Below are the code and all the weights of a small trained network. Each question names an input and a class and asks about switching units off, where a switched-off unit gives its printed mean instead of its output.

import numpy as np


def w(rows, s, z=0):
    codes = np.array(rows[::2]) - 128.0
    scale = np.full(codes.shape[1], s)
    scale[-1] = z or s
    return codes * scale


def norm(h):
    return h / np.sqrt((h * h).mean(-1, keepdims=True) + 1e-5)


def f(y):
    return y / 2 * (1 + np.tanh(0.7978845608 * (y + 0.044715 * y**3)))


def log_softmax(a):
    a = a - a.max(-1, keepdims=True)
    return a - np.log(np.exp(a).sum(-1, keepdims=True))


def net(x, mask):
    res = np.array(x, float).reshape(1, 7) / 4 @ E
    u = 0
    for l in range(3):
        y = f(norm(res) @ A[l][:, :-1].T + A[l][:, -1])
        res = res + np.where(mask[u : u + 5], y, B[l][:, -1]) @ B[l][:, :-1]
        u += 5
    return log_softmax(norm(res)[-1] @ U[:, :-1].T + U[:, -1])


A, B = {}, {}
E = w([
[166,148,134,144,131],'x0',
[155,171,92,145,81],'x1',
[160,166,109,147,99],'x2',
[198,134,121,2,172],'x3',
[127,16,23,158,135],'x4',
[154,124,155,138,157],'x5',
[157,81,195,116,20],'x6',
],0.0084)
A[0] = w([
[220,31,185,170,74,6],'L0N1',
[80,183,144,2,164,184],'L0N2',
[96,223,167,67,119,49],'L0N3',
[249,80,53,26,78,246],'L0N4',
[116,212,44,239,162,137],'L0N5',
],0.0051,0.0021)
B[0] = w([
[52,85,92,188,34,135],'L0N1',
[254,220,126,128,79,207],'L0N2',
[105,105,197,71,191,159],'L0N3',
[82,34,185,35,201,253],'L0N4',
[94,93,175,137,131,233],'L0N5',
],0.0082,0.0031)
A[1] = w([
[119,159,70,80,225,156],'L1N1',
[176,85,145,141,36,74],'L1N2',
[157,114,121,85,10,46],'L1N3',
[116,228,11,160,220,71],'L1N4',
[218,55,35,139,130,5],'L1N5',
],0.012,0.0027)
B[1] = w([
[159,96,154,152,28,253],'L1N1',
[87,68,186,86,210,177],'L1N2',
[134,84,192,150,144,181],'L1N3',
[81,7,253,82,150,252],'L1N4',
[99,193,49,105,232,186],'L1N5',
],0.013,0.0054)
A[2] = w([
[37,157,154,250,131,132],'L2N1',
[102,234,204,92,99,151],'L2N2',
[136,58,50,141,155,208],'L2N3',
[159,136,100,158,127,193],'L2N4',
[184,133,113,37,114,5],'L2N5',
],0.015,0.002)
B[2] = w([
[252,113,86,45,100,254],'L2N1',
[37,151,68,180,173,250],'L2N2',
[85,248,150,185,113,215],'L2N3',
[103,56,118,31,177,116],'L2N4',
[204,90,76,132,82,200],'L2N5',
],0.015,0.0078)
U = w([
[231,71,54,93,55,219],'0',
[26,18,254,172,100,153],'1',
[3,206,56,207,160,10],'2',
],0.0098,0.0011)

Each question gives the input, the list of numbers given to net, and the class t.
The units are the neurons (one row each of A and B). Each row of codes is followed by its name. A weight is (code - 128) times the scale printed after its matrix; where a second scale follows, it is the last column's (A, B and U).
mask holds one flag per neuron, layer by layer. A switched-off neuron (its flag False) gives its mean, the last column of its row in B, instead of its output. The means were averaged over made-up inputs and are rounded, as every weight is.
A unit's drop is (log p(t) with every unit on - log p(t) with that unit switched off) / (log p(t) with every unit on - log p(t) with every unit switched off).
The circuit of an input: a set's keep is (log p(t) with only the set's units on - log p(t) with every unit switched off) / (log p(t) with every unit on - log p(t) with every unit switched off). Starting from the 12 units with the biggest drops (on a tie, the unit counted first), units are removed one at a time, each time the one whose removal leaves the highest keep (on an exact tie, the one counted first), for as long as the keep stays at least 0.8.
units of the circuit, in order: the units of the circuit, biggest drop first
unit that matters most: the unit with the biggest drop
top k neurons: the k neurons with the biggest drops, biggest first
k most important neurons of layer l: the k neurons of layer l with the biggest drops, biggest first
drop when u is switched off: that unit's drop, to one decimal
input [1,2,0,-5,5,8,-5], class 0: most important neuron of layer 0 -> (L0N5)
input [0,-6,8,4,-5,0,3], class 2: top 3 neurons -> (L2N2; L2N1; L1N4)
input [-3,1,-2,-3,-8,6,6], class 2: units of the circuit, in order -> (L2N2; L1N4)
input [-1,5,4,4,6,5,-6], class 1: top 4 neurons -> (L1N4; L2N1; L2N2; L1N1)
input [2,-5,-7,-1,7,-2,6], class 2: 3 most important neurons of layer 1 -> (L1N4; L1N5; L1N1)
input [-7,-3,-3,-2,2,-4,1], class 0: 2 most important neurons of layer 2 -> (L2N1; L2N2)
input [3,2,-1,5,-6,-8,1], class 2: top 2 neurons -> (L2N2; L2N1)
input [-1,-8,-4,1,2,4,0], class 2: top 4 neurons -> (L1N4; L2N3; L2N1; L0N3)
input [8,-1,-3,-8,-4,7,7], class 0: units of the circuit, in order -> (L2N1; L1N4)
input [3,3,-1,2,3,3,1], class 2: top 2 neurons -> (L2N3; L1N4)
input [6,8,-6,-7,-3,8,-6], class 0: top 2 neurons -> (L2N1; L0N5)
input [1,8,-3,4,-6,5,-7], class 1: top 2 neurons -> (L1N4; L2N1)
input [-5,-6,7,5,-4,2,-6], class 1: top 2 neurons -> (L1N4; L2N1)
input [8,-1,-1,2,-7,-3,3], class 2: unit that matters most -> L2N2
input [6,-7,3,-8,8,-4,-5], class 0: top 2 neurons -> (L2N1; L2N2)
input [-4,4,1,5,-1,6,8], class 1: top 2 neurons -> (L2N1; L1N3)
input [0,5,4,-1,6,4,5], class 2: top 3 neurons -> (L1N5; L1N4; L2N3)
input [0,2,5,5,8,-4,3], class 2: 2 most important neurons of layer 2 -> (L2N3; L2N1)
input [8,6,-3,6,3,4,-8], class 1: top 2 neurons -> (L1N4; L2N1)
input [8,-8,1,-5,3,4,-2], class 0: units of the circuit, in order -> (L2N1)
input [-4,3,-1,-3,-3,1,-8], class 1: drop when L1N4 is switched off -> 1.4
input [-3,-3,6,-5,8,-4,-2], class 2: drop when L1N5 is switched off -> 0.1
input [4,-7,-7,-2,-8,-4,-4], class 2: drop when L2N2 is switched off -> 0.3
input [-3,0,4,-4,2,-2,-8], class 1: drop when L1N4 is switched off -> 1.5
